Below are the code and all the weights of a small trained network. Each question names an input and a target symbol and asks about switching units off, where a switched-off unit gives its printed mean instead of its output.

import numpy as np


def w(rows, s, z=0):
    codes = np.array(rows[::2]) - 128.0
    scale = np.full(codes.shape[1], s)
    scale[-1] = z or s
    return codes * scale


def f(y):
    return np.maximum(y, 0)


def softmax(a):
    e = np.exp(a - a.max(-1, keepdims=True))
    return e / e.sum(-1, keepdims=True)


def log_softmax(a):
    a = a - a.max(-1, keepdims=True)
    return a - np.log(np.exp(a).sum(-1, keepdims=True))


def net(x, mask):
    ids = ['ΓΘΛΦΨαβεμξπτ'.index(c) for c in x.split()]
    T = len(ids)
    res = E[ids] + P[:T]
    q, k, v = (res @ M[0].T for M in (Q, K, V))
    z = softmax(np.where(np.tri(T) > 0, q @ k.T / 2**0.5, -1e9)) @ v
    res = res + np.where(mask[0], z, O[0][:, -1]) @ O[0][:, :-1]
    y = f(res @ A[0][:, :-1].T + A[0][:, -1])
    res = res + np.where(mask[1:17], y, B[0][:, -1]) @ B[0][:, :-1]
    return log_softmax(res[-1] @ U[:, :-1].T + U[:, -1])


Q, K, V, O, A, B = {}, {}, {}, {}, {}, {}
E = w([
[138,75,111,99,131],'Γ',
[190,143,99,35,139],'Θ',
[122,90,107,119,139],'Λ',
[111,54,121,121,162],'Φ',
[96,88,151,135,167],'Ψ',
[102,103,133,142,147],'α',
[125,144,141,251,135],'β',
[124,121,109,96,116],'ε',
[123,122,127,117,115],'μ',
[93,144,170,143,160],'ξ',
[145,108,48,80,66],'π',
[109,167,120,177,105],'τ',
],0.023)
P = w([
[245,108,196,168,95],'0',
[100,116,135,161,112],'1',
[122,135,84,196,159],'2',
[74,95,154,80,69],'3',
[110,152,64,168,164],'4',
[89,138,184,59,70],'5',
[95,153,48,174,167],'6',
[81,156,150,55,72],'7',
[76,180,51,184,176],'8',
[86,169,171,49,71],'9',
[85,205,68,183,178],'10',
[97,154,141,87,80],'11',
],0.013)
Q[0] = w([
[95,93,244,101,8],'H0',
[165,126,255,93,30],'H0',
],0.0082)
K[0] = w([
[39,252,96,100,106],'H0',
[65,84,85,111,155],'H0',
],0.012)
V[0] = w([
[124,164,73,118,6],'H0',
[97,211,182,153,124],'H0',
],0.017)
O[0] = w([
[109,40,97,249,61,80],'H0',
[9,216,7,58,45,1],'H0',
],0.012,0.0039)
A[0] = w([
[88,116,158,179,119,229],'N0',
[180,159,51,214,129,167],'N1',
[170,84,171,187,83,56],'N2',
[83,88,126,230,193,251],'N3',
[253,22,131,135,172,58],'N4',
[123,217,178,59,178,80],'N5',
[23,95,154,182,230,183],'N6',
[63,74,155,58,141,134],'N7',
[139,193,170,87,202,37],'N8',
[128,207,154,143,102,36],'N9',
[207,138,172,60,203,120],'N10',
[32,186,129,26,80,102],'N11',
[182,104,88,29,190,247],'N12',
[158,106,207,45,194,149],'N13',
[201,114,115,81,122,220],'N14',
[138,219,85,123,186,98],'N15',
],0.008,0.0021)
B[0] = w([
[103,110,133,24,14,169],'N0',
[83,66,168,3,144,160],'N1',
[103,149,98,46,138,190],'N2',
[83,228,112,92,69,204],'N3',
[146,223,96,174,152,251],'N4',
[151,41,133,123,96,204],'N5',
[250,97,150,126,62,186],'N6',
[163,197,121,61,199,160],'N7',
[113,81,106,96,183,202],'N8',
[131,196,68,81,177,142],'N9',
[125,118,16,172,139,233],'N10',
[197,200,125,170,99,198],'N11',
[93,145,153,176,88,205],'N12',
[39,59,98,129,136,231],'N13',
[91,95,186,139,94,165],'N14',
[227,66,170,38,233,171],'N15',
],0.0051,0.018)
U = w([
[140,152,83,254,142,72],'Γ',
[202,131,93,198,112,74],'Θ',
[151,124,73,204,134,86],'Λ',
[154,53,105,188,155,98],'Φ',
[54,70,153,64,168,104],'Ψ',
[67,96,133,112,155,219],'α',
[134,155,96,115,125,180],'β',
[151,94,116,164,96,254],'ε',
[152,88,136,119,93,237],'μ',
[78,161,143,47,130,42],'ξ',
[239,45,78,177,27,69],'π',
[43,120,19,157,100,100],'τ',
],0.0079,0.0042)

Each question gives the input, a string of symbols that net reads in full, and the target symbol t.
The units are the heads (2 rows each of Q, K, V and O) and the neurons (one row each of A and B). Each row of codes is followed by its name. A weight is (code - 128) times the scale printed after its matrix; where a second scale follows, it is the last column's (O, A, B and U).
mask holds one flag per unit, heads first, then neurons. A switched-off unit (its flag False) gives its mean, the last column of its rows in O or B, instead of its output. The means were averaged over made-up inputs and are rounded, as every weight is.
A unit's drop is (log p(t) with every unit on - log p(t) with that unit switched off) / (log p(t) with every unit on - log p(t) with every unit switched off).
The circuit of an input: a set's keep is (log p(t) with only the set's units on - log p(t) with every unit switched off) / (log p(t) with every unit on - log p(t) with every unit switched off). Starting from the 12 units with the biggest drops (on a tie, the unit counted first), units are removed one at a time, each time the one whose removal leaves the highest keep (on an exact tie, the one counted first), for as long as the keep stays at least 0.8.
units of the circuit, in order: the units of the circuit, biggest drop first
top k neurons: the k neurons with the biggest drops, biggest first
drop of u: that unit's drop, to one decimal
input Γ β Φ, target Γ: units of the circuit, in order : N4; H0; N10
input Φ α μ Φ α Φ Φ ξ, target ξ: top neuron : N10
input β Φ ξ Θ π, target β: units of the circuit, in order : H0; N11; N15; N13
input Φ π τ Ψ Ψ Φ α α β ξ β Ψ, target ξ: top 3 neurons : N10; N7; N4
input Ψ Γ Φ π Φ π τ ξ, target τ: top 2 neurons : N15; N5
input β Φ ξ, target β: units of the circuit, in order : H0; N11; N13
input Φ Ψ τ Γ Φ, target Φ: top 2 neurons : N10; N13
input β Γ α Λ Ψ Ψ Ψ Ψ ξ Ψ, target ξ: top 2 neurons : N11; N7
input π α Ψ, target π: top 2 neurons : N6; N0
input Φ Ψ π Φ Λ α Ψ μ Ψ Ψ τ α, target τ: top 2 neurons : N15; N6
input π π Γ, target π: top 2 neurons : N6; N0
input Φ τ ε ε, target τ: top 3 neurons : N6; N15; N5
input β π ξ, target β: top 2 neurons : N11; N13
input τ Φ π Φ Φ Ψ β ε τ Θ Λ, target τ: units of the circuit, in order : H0
input π ξ β, target π: top 2 neurons : N6; N0
input ε Φ ε Ψ π Φ, target π: drop of H0 : 1.2
input β μ Φ τ π β α, target β: drop of N15 : 0.2
input Ψ Θ ξ Λ Θ Φ Θ Φ Θ ξ Λ, target Ψ: drop of N14 : 0.0
